fakvur: [-60  21  -4  32  11   3  80  13  11 -53  -4   3  18  10 -40  -3 -12  16
  17 -11 -28  33 -44 -18]
dufmab: [-22 -13  22  23 -33   7  32  -7  -4  50  -7  21   4  31   1   4 -32   8
  -2 -33 -18  36 -62  26]
fidufibu: [-42  30 -12  48   4   6 -45   7  50  12 -17 -42  26   6   2  21  -7  28
  14  12  28  -9   0 -18]
fidufibu: [ 10 -13  -1 -32 -21 -22  22  20 -15  -9  21  19  -5 -14   8 -27   5   1
 -17  -7 -15   8   8 -36]
zazsezu: [-52 -48  25 -47  11   1   0 -30 -40 -42  25 -27 -20 -89 -17 -10  -3   5
 -12  39  -1  27  13 -33]
zazsezu: [ -8   3  -9  -4 -17 -34   4  20  -3 -16  43   5  22  -8 -29 -26  20  41
  -7 -15  10  -9 -55   7]
fidufibu: [ 36   9  12 -33  -9 -35   9 -20 -43  13  11  31  -9  -2  41  12  20   0
 -11 -21   0 -16 -14  22]
dufmab: [-20  -7   2  15   7   2  14 -18 -15  20 -21   5  19 -15  23  25   4  19
 -34   6  33  -4 -27 -12]
pevippunen: [-40  41   1  29 -40  -3  62 -25 -51  12 -72  19  -2  42  43  25 -29  27
  15 -34 -40  33 -14  20]
pevippunen: [  8  22 -21 -12 -86 -27 -15  50  -1  26 -17   2 -17  45  30 -45 -22  26
  22 -31 -53  23  50 -29]
fidufibu: [  8  13  12  -4 -22 -20 -19 -19 -13  38  -5  10   3  -4  50  17  -3   4
 -14 -11   9  -9   0  -6]
pevippunen: [  9 -21   7  -1  33  15 -27 -12  17   4  16 -10   5 -25 -12  11  10 -17
 -15  22  33 -17  -3   1]
fakvur: [-19  29  10  24  10 -13  -4 -22  16 -25  39   1  33 -25 -23   0  -1  -1
  -1  -2  11 -20 -42   6]
fidufibu: [  4  45  -4  -1 -11 -52 -27  -6  -7   7  18   1  21  -6  40  19  29  38
  -2 -17  26 -34 -25   1]
zazsezu: [-12  -6  23  15  29  17 -33   1  54  26  14 -30 -20  28 -19  30  -9 -15
  50  -4  -1  19 -23  40]
fakvur: [-22  19  -4   9 -12 -16  12  19  20 -13  13  -2  13   0  -2 -10  -5  11
   5  -7 -11   7  -5 -35]
pevippunen: [ 10 -43   8 -33  11 -18  52  49  22  23  26  27  -9   5  18   0  15  -3
 -28 -12   3  27 -25 -62]
fakvur: [-23  48  19  27  12 -18 -19 -36  26 -42  58  -6  36 -38 -31  -2  -7 -15
  14  -1   2 -27 -36   9]
fidufibu: [-20  50 -25  49 -53 -15 -21  -5  -3   6 -15   3  53  -2  10 -22 -15  38
 -26  -9  13 -30  -7 -18]
dufmab: [ -6  20  -8  18 -19  -2 -25  -2   7 -13  12 -11  13   2 -27 -21  -7  11
  14  -3  -6 -11  -5  22]
zazsezu: [ 27  22 -13  18 -21 -24  15   3  -8  22   7  40  40   9  22  -6  11  14
 -43 -22  24 -33 -37  -8]
pevippunen: [ 25  23 -22  -9  28   0 -27   7   8 -37  -8 -18  -9   1  -1   4  25  -9
  20  18   6 -28  52   2]
dufmab: [ -5 -13   7  14 -15  -8  39  -3 -18  35   0  31  21  13   5   7   0  23
 -32 -24  15   7 -72  15]
zazsezu: [  2  39 -13   7 -16  -7   6   1 -13 -22 -22  -2 -10  30   3  -4  -4   6
  35 -14 -33   1  23  23]
fidufibu: [ 18  16   5  -8 -12 -23  -6 -24 -29 -12  28  18  12 -14  -5 -10  11   5
  -6 -13   2 -24 -28  34]
fidufibu: [ -3  31  12   8   6  -4   0 -38 -25  -2 -20   0 -10  15  18  32  -1  -1
  28 -12 -10  -4  -9  52]
dufmab: [-12  25  17  12   1 -16 -32 -12  33   0  39 -11  14 -15  -3   6  -6  -8
  15  -4   4 -11 -18  -3]
fidufibu: [  7 -42  14 -18 -18   5 -21  14  21  45  17   4  -2 -24  19 -14 -16 -18
 -34  10  10  11  18 -54]
fakvur: [ 11 -25 -12   2 -46  21   7  -3 -46  43 -55  15  -9  25  18 -14 -20  15
 -24  -7  -8  14  16  19]
zazsezu: [-33 -22  45 -12  10  22 -17 -65 -36  18 -16 -22 -38 -20  10  39 -25 -15
  30   8 -14  33  -8  58]
dufmab: [-18  12  -9  10 -15  16 -32 -18 -13  -7 -36 -25  -4 -14  11  -2 -16   3
   5  21  -4  -3  53  -8]
fidufibu: [-16  -6  -3  11 -13  29  31  -2 -11 -17 -26   3  -8   9 -22 -19 -29 -16
   7   3 -35  25  22  -1]
zazsezu: [-12 -18  18  -2   4   6  -9 -15   2  14  14  -5  -2 -15  -6   7  -8  -5
  -2   3   6   9 -20   8]
zazsezu: [ 31  29 -20  15  -2  14  12   6   2   4 -49  16  -1  33  35   7  -6 -25
  -3  -2 -12 -14  58 -18]
fakvur: [-29 -18  23  33  28   9 -21 -21  33  38  27 -12  28 -14 -19  33   1  12
 -14   3  52  -5 -83  25]
zazsezu: [-22 -24  15  -7   7  -1 -15   2  14   1  33 -18  -6 -13 -32  -3   0  11
  14   2   4  16 -35  16]
dufmab: [ 17 -32 -18  10   6  21  29  13 -13  21 -27  21  13  13  -5  -3   8   9
 -42   4  27  -5 -17   0]
fakvur: [ 18  -3  -9  24  33  16  39  -6  -1  -1 -11  28  26   8  -9  15  14 -10
 -33   1  30 -21 -35  10]
dufmab: [-30   8  11   1   5 -32  42 -13 -27  -4  13  13  14  -5   5  23  19  41
  -6 -22  13   7 -80  19]
pevippunen: [  6 -22 -10  22  35  30  -4  -3   8  35 -42  -5   9  10  16  38  12   5
 -28  18  50 -13  -5   3]
dufmab: [ 13   4  12 -15  -1 -20   4   5   7   2  30  12  -4   1   5  -1   6 -10
   6 -14  -9   0 -15  -1]
fakvur: [-46 -68  20 -15  38  55  45 -16 -38   0 -55 -30 -65  26 -37  35 -12   9
  47  11 -25  75 -20  75]
dufmab: [-18  -5   1  50 -20  34 -24 -12  24  43 -20  -6  27   7 -10  -2 -35  -3
 -20   4  17   0 -13   3]
fakvur: [-19  -8  21   5 -10  -1 -26 -74 -66 -10  24  -3  16 -45 -38  -2   0  27
 -10   2  22 -19 -70  94]
pevippunen: [-20 -72  -4  -9  22  28  34  31   5  10  -5  -5  -7  -5 -35  -6   6  16
 -26  17  21  32 -30 -17]
pevippunen: [  4  63   4   7  -4 -23  13 -29 -19 -22 -15  12   0  11  37  22   0 -10
  25 -18 -24 -14  17  13]
zazsezu: [-40 -12   4 -32  -7 -23   0  -4 -36 -50  29 -27 -17 -33 -38 -19  14  42
  28   5 -16  20 -21  23]
pevippunen: [  3 -39  -5  10  48  22  19   8  13   7   2   3  14  -5 -26  18  23   5
 -30  16  48  -8 -44   6]
fakvur: [ 18  50 -19  34 -17   5  43 -10  -9 -35 -16  39  34  10  -4 -25 -18 -28
 -19 -11 -24 -25  18 -16]
pevippunen: [ -8  49  19  -2   6 -13  -7 -51 -21 -44  11  -3  -5 -25  10  13  -8 -27
  30   0 -27 -13  20  20]
[  0 -36  22  17  -8  24 -13  -2  35  47  25   9  14  -8 -16  -9 -29 -27
 -26   0  12  10 -30 -10] : zazsezu
[  5  -4   0  -2 -28   4 -20  -1  -8  24 -14  -2  -7   6  15  -9 -14   1
  -1  -2  -9   5  21   0] : fakvur
[  4 -39  -2 -37   9   4 -16  31  17 -24  34 -19 -21 -25 -33 -32   8  -9
   5  22  -7  13  30 -29] : pevippunen
[-11 -11   0  -1 -19  11  -2   9   4 -10   7  -7  -6   0 -28 -28 -19  -4
  11   1 -24  18   9   0] : zazsezu
[-30  -6  43  -5 -30   5 -26 -50 -13  26  10  -6 -10 -39  24   5 -45 -27
   1   3 -22  22  12  -9] : pevippunen
[ -6 -20  -5   4 -43  -7  14  32   4  35   3  13   6  24  -5 -26 -13  25
 -13 -22 -10  23 -30 -10] : pevippunen
[  1   7   9  17   4  11 -23 -34  -7 -17  25  -3  14 -15 -43 -10  -7  -9
   7   3   5 -19 -29  55] : fidufibu
[-17  -4  15   0  11  15   7  11  30 -10   7 -18 -29  24 -26   2 -19 -20
  52  -7 -39  36   4  17] : dufmab
[  7  17 -17  20 -29   5 -38   3   0  16 -20 -12   7  20   0 -13  -8  16
   7  -3   1 -13  18  20] : pevippunen
[-10  27   2  14  -4 -15 -42 -24   7   1  13 -12  27 -36  19   8   2   7
 -16  12  29 -31   4 -19] : dufmab
[ 15 -59  15  -4 -31  47  12 -38 -54  54 -42  28  -9 -13  14 -12 -39 -28
 -53  10  -1  17  14  13] : zazsezu
[-14  53   8  19  20 -18 -20   3  47 -15  18 -23  -3  27   0  28   4  -2
  59 -15 -14  -2 -10  19] : zazsezu
[-24  31  38   0 -27 -24  33 -42 -24   8  10  26   1 -11  38  16 -29 -17
   6 -29 -37  20 -25  -3] : pevippunen
[ 32 -29   1 -42  -9   1 -48  18   0  37 -14 -18 -45  10  36   3   5  -9
  13   9  -5   9  63  -7] : fakvur
[-22  27  -6  23 -18   6  10 -20 -18 -49   9  -1  17  -7 -50 -32 -17   5
  16  -4 -26  -3 -14  34] : fidufibu
[ 18  31 -16   8  22  11  57  11   5 -51 -18  23   1  19  -7  -7  -1 -37
   8  -1 -32  -5  37 -22] : fakvur
[-10 -28  30   7  19  22 -21 -19  29  37  13 -10  -6 -10  -2  22 -18 -26
   0   8  13  14 -19   6] : zazsezu
[ -1  44 -33 -11 -21 -29  23  19 -27 -63 -10   3   5  -1   2 -30  15  23
  10  -3 -27 -12  41 -26] : zazsezu
[  1   4 -12  20 -40  23  33 -12 -34 -13 -26  26  14   7 -20 -39 -32 -10
 -20  -6 -30   5  12   7] : fidufibu
[ 23 -17  -9  31  10  42 -32  23  61  19   8  -7  12  19 -41 -22 -19 -36
  -4  13   9  -9  16  -2] : dufmab
[-38  60 -32  47 -22 -43 -61  31  53  14   7 -35  59  -6  26   8  20  71
 -12   1  55 -41 -16 -56] : fidufibu
[ 26 -28 -22  14   8  15  25  20  -2  17  -8  25  24  15 -20 -11  15  10
 -44   0  34 -16 -33   6] : dufmab
[ 21  -3  -2   4  81  18  -5 -21  14 -16  -7  -7   6 -19   6  48  36 -25
 -15  31  53 -37   5   5] : pevippunen
[-23 -15  17 -45 -30 -27 -58 -11 -28  -4  27 -39 -35 -31  -1 -13   2  31
  36   5 -16  19  13  24] : fakvur
[ 19   4 -19 -34  98 -10  -3  37  47 -94  47 -33 -18 -19 -48  11  64 -16
  40  34  19 -25  26 -13] : dufmab

mupu_remaz: [ 19   2 -29 -16  -7  24  -6  12  56 -49  45  40   8 -88 -69 -36   3  10
  -5 -18 -17   2 -16 -19]
mupu_remaz: [  2 -11  14 -18  -7  -3   2   8 -10 -16  -2   7   2  -8 -28   8  -9 -12
 -11  -9   5  -7  -8   7]
mupu_remaz: [  8 -32  34  -2   5  16   3 -47  82  76 -30 -55  46  58 -25  -5  24 -43
   6  32 -21 -58  29  85]
vodof_deda: [ 34  -5 -15 -10  -4 -14  44  39   3  90  43 -18  35 -55  13 -13   8  -6
 -13 -40  21  32 -72 -11]
tofi_lilos: [ -5  36   8  10  21 -27 -13   4 -13  10 -24 -24  15  49 -16   6  10   4
  28  27  13  12  15   8]
tofi_lilos: [ 44 109 -39  -9 -36  49 -22   2  10 -61  57  22   9   2 -30 -66  -5 -15
   7  -4 -66  58  -8 -25]
lanif_vona: [  4  -4 -16 -14  18 -38  11  55 -22  14  16  11   8 -34 -19  20  -5  16
   4 -12  43  28 -45 -33]
vodof_deda: [-37 -27 -11  21 -17  27 -15 -43   4  -7 -37   8 -43  45  73  33  -1 -12
  -4  31 -33 -31  40   5]
tofi_lilos: [ -2 -20  -2  -4   1   3   3   2   7   1   4   6  -5 -10   5   5  -4   2
  -6  -3   4  -8  -3  -2]
lanif_vona: [ -5 -44  -6 -10   3  20  -5  -8  45   2   4  11  -5   2   1   8  -5  -7
  -8  12  -6 -31   9  11]
vodof_deda: [  9  21 -17   7  -9  18  -2 -11  26  15  10  -5   8   4   9 -17  10  -8
   5   7 -25   7   0   2]
ger_bepi: [  6   7  -7   8 -34  41   3 -35  16 -25  12  15 -13 -38  13 -29   5  -8
 -17 -19 -45  -7   9   3]
mupu_remaz: [ 16 -36   0  17  13  37  10 -33  65  36  29 -15   6  -8  41 -46   7  17
  -7  -8 -11 -28  23  19]
vodof_deda: [ 16  24 -24   0   3  10  -3  15  11 -17  35  15   1 -24  -6 -27  -3  16
   4  -8  -5  24 -11 -26]
vodof_deda: [ 45  25 -23 -36  22   8  -8  51  36  21  61  -5  34  49 -27 -25 -21 -10
   9  14  10  31 -30  -9]
tofi_lilos: [-15 -15  -5  35 -36  -8  46 -25 -29  78 -22 -18  -7 -75  72  14  32  -6
 -18 -39 -11   5 -33  -3]
ger_bepi: [  3 -55  24  -7 -19  47   8 -24 -25 -66  31  35 -50 -30  54 -27 -38  18
 -48 -47  -8 -27  21 -10]
tofi_lilos: [ -1  -9  12 -16  -5  11 -10   8 -41 -58  10  24 -30  23  15   4 -33   4
 -17  -9   5   1  10 -15]
tofi_lilos: [ -8  60 -54  23  28 -29 -17  36 -12  34   1  -8   1  53  39  18  10  21
  44  44  14  55 -11 -46]
mupu_remaz: [-10 -11  12  40  18 -11  16 -23 -19  29  -8 -20 -12 -13  63 -18  13  40
   4 -16  20  -2  20  -5]
lanif_vona: [-12   8 -20   9 -40  18   5  -7 -43 -64   9  47 -43 -80  23  -2  -6  12
 -23 -37 -24  17 -11 -42]
lanif_vona: [-41  -3 -51  21  40 -43 -22  18  57  56 -46  -8  13  24 -16  61  37   7
  52  74  19  -5   2 -11]
tofi_lilos: [ -5 -47  -5 -12  33 -12  -4  22  32  24   4  -1   5  23  -2  22  -9   8
   5  20  33 -19  -2   1]
ger_bepi: [ 21  -9   2 -20 -13  33   0   7 -16 -32  40  18 -19  18  32 -20 -35  -4
 -26 -20 -10   6  -3 -11]
ger_bepi: [-21 -63  18   7  21 -11   7 -15  26  33 -27 -13  -1   3  12  23   7   6
  -2  10  23 -44  17  24]
lanif_vona: [-11   6   2 -18  54 -75 -11  70 -36   4 -15  -4  18  27 -55  45  -8  23
  31  24  77  25 -23 -24]
mupu_remaz: [ -4  57 -49  22   1  -2 -17   3  30  -9   5  12   7 -28 -22 -12  27  13
  31  22 -23  30  -2 -29]
lanif_vona: [ -4  80 -18  59 -46  25   9 -64 -14  17 -18 -19  -5 -32  54 -41  44  -1
  11 -12 -68  29  18  -1]
lanif_vona: [ -2  23  -6  19  -7  -5   7  -5 -23 -14   3   7  -8 -47   8 -16  11  21
   1 -22  -2  19  -4 -21]
mupu_remaz: [ -5 -13  18 -43 -11 -18  -4  39 -65 -12 -16   6 -13  72   4  59 -39 -38
 -17  10  20   7 -24   0]
vodof_deda: [  9  44  -5   3 -14 -20  11   4   3  51 -16 -27  37  -9 -34   4  29 -27
  15   4 -12  21 -28  15]
mupu_remaz: [  9  -6 -42 -20  15   0  -9  44  31  -6  36  28   2 -16 -20   7 -11   7
   5  11  12  16 -28 -34]
ger_bepi: [-25  -6 -18  24  13 -24  -1 -10  38  30 -33  -6  12 -40 -24  19  38  11
  24  20   4 -13   4   2]
ger_bepi: [ 29 -14  32 -44   4   8   2  34 -49  -3  30 -10  -3  96  30   4 -55 -23
 -26  -8  23  10 -12   9]
ger_bepi: [  5  -4  34   7 -16  20   7 -37 -13 -17  -6 -10  -6   0  13 -26  -2  -3
 -17 -22 -17 -18  25  25]
ger_bepi: [  5 -22  16  17  17  19   1 -33  40  12   5 -17   5   9  17 -33   7  17
   1   1  -3 -28  35  24]
lanif_vona: [-10  55 -55  13 -27 -20   7  23 -19  58 -15  -4   7  -6  26  38  26 -26
  19  18 -21  50 -48 -30]
tofi_lilos: [  4  64 -25  24   3 -21   3  10 -18  53  -6 -28  17  29  29  -1  22   0
  28  17  -5  46 -16 -14]
ger_bepi: [-28 -21 -12   1  11 -36   1  25 -19  -3 -23  17 -11 -35 -14  44   5  13
   7   5  31   1 -17 -23]
vodof_deda: [ 17  51   0   1   0  14 -19 -16  35 -19   5 -11  25  23 -50 -34  13  -9
  20  19 -29   6  21  19]
vodof_deda: [  7   6 -40  12 -13  24   7   0  17  17  30  14 -13 -25  51 -15   2   7
  -5  -8 -21  18 -15 -29]
vodof_deda: [ 12   9   3 -10  10  37 -30 -22  49 -23  10  -6   5  82  -8 -22 -12 -14
   9  38 -27 -20  43  27]
tofi_lilos: [ 15 -14  -6  -6 -20   8  31  18 -42  54  25  -8 -11   9  84   7 -18 -13
 -27 -29   5  23 -41 -16]
lanif_vona: [-23  77 -15  47 -35   1  -7 -39 -53 -37 -34   6 -26 -27  30  -9  28  11
  15  -4 -43  33  20 -23]
mupu_remaz: [-13   4  40   5  -6 -20   3 -27 -15  32 -55 -39  19  45 -17  23  17 -30
   7  16  -3 -22  18  50]
[ -8 -11 -26   1 -11   5   4   6   8   1   6  20 -12 -37  11  13   3   0
  -5  -4  -8   4 -17 -21] : lanif_vona
[  6  24 -45  14  -1   4   2   8  36  35  17   2  11 -26   9  -8  20   3
  15   9 -15  22 -20 -20] : tofi_lilos
[ 13 -66  17 -26  -2  15  19   7  18  24  21   1   2  -8  12   3 -20 -13
 -31 -21  13 -29 -17  17] : tofi_lilos
[-17   4  -8  -1   3 -20  -8  18 -32 -28 -13  18 -17  -7  -5  26  -6  10
   5   4  15  11  -5 -24] : vodof_deda
[ 16  30   4  -6  -9  17 -10 -13  26 -28  10   1  17  -8 -50 -30   6 -10
   4   1 -25   0  10  15] : tofi_lilos
[ 19  -5  39 -20  19  -9  -1   4  10  -4   3 -20  29  24 -56 -17  -7  -6
   1  -2  19 -15   9  34] : vodof_deda
[-29 -30 -26  25   8 -21  13   4  -4  42 -19   4 -18 -35  51  35  16  19
   5   3  18  -1 -13 -25] : tofi_lilos
[-36 -61 -14  -6  16 -38   5  24  12  40 -37   7  -4 -16  -7  72   9  -5
   5  23  35 -25 -21  -5] : ger_bepi
[-38 -26  35  23 -14 -28  13 -39 -20   8 -70 -13  -3 -48 -20  33  32  -5
  -1  -8   3 -36  16  30] : ger_bepi
[-18   5  30  25   3 -33  14 -12 -60  -7 -32 -11 -10 -33  10   4  12  26
   1 -25  25   4   9  -3] : mupu_remaz
[ 16  28   3 -26  -7  -9  -2  35 -48 -12  14   2   2  40  -4  10 -25 -17
  -5  -3   9  32 -24 -12] : ger_bepi
[ -3 -33   9   2 -19  47  -6 -45  34 -31   3  13 -20  -4  18 -18  -6  -8
 -20  -4 -36 -40  34  21] : lanif_vona
[  5  14  41   1 -34  28  -1 -59  16  -6 -30 -25  17  20 -29 -20  15 -41
  -9   0 -49 -32  32  62] : mupu_remaz
[ 12  17  20 -30  14 -50   8  46 -22  44 -16 -29  45  32 -65  32   2 -29
  13  11  36  17 -39  20] : vodof_deda
[-11  -3  12  16  10 -24  10   0 -28   1 -13  -5  -5 -28   6   2   8  24
   3 -15  23   3   1  -8] : mupu_remaz
[ -3  10  34 -27 -28  -3  -6  -7 -33 -14 -37 -11   7  52 -36  32 -10 -52
 -10  11 -17 -12   1  37] : mupu_remaz
[  5   7  17   1   3  -7   3  -9   7  17 -12 -20  20  10 -21  -6  10  -8
   6   3   1  -6   5  23] : tofi_lilos
[ -3 -30  31  -1   6   0   8 -17  -5  48 -21 -34   5  67  40  15  -6 -19
  -7  11   8 -25  15  37] : mupu_remaz
[ -9 -50  17  -9  33 -20  -1   7  32  29 -15 -14  15  20 -22  21   1   3
   6  18  34 -34   8  24] : tofi_lilos
[-17   1 -11   3 -14  -7  -1  -4  -3  46 -34 -15   1  46  28  44   9 -34
   7  30 -14  -2  -7  12] : vodof_deda
[ -5  30  -5  18 -19   9   0  -5 -67 -48   9  20 -39 -12  56 -13 -14  22
 -11 -25  -9  30   6 -38] : mupu_remaz
[ 22 -36 -33 -27  16  19  -1  34  63 -14  60  35   6 -55 -33 -20 -14  15
 -10 -11  11  -4 -26 -25] : mupu_remaz
[ -8  44   4  11 -19  -6  -7 -18 -13 -26 -25   0   5 -20 -38  -3  20  -9
  11   2 -23   9   8   6] : mupu_remaz
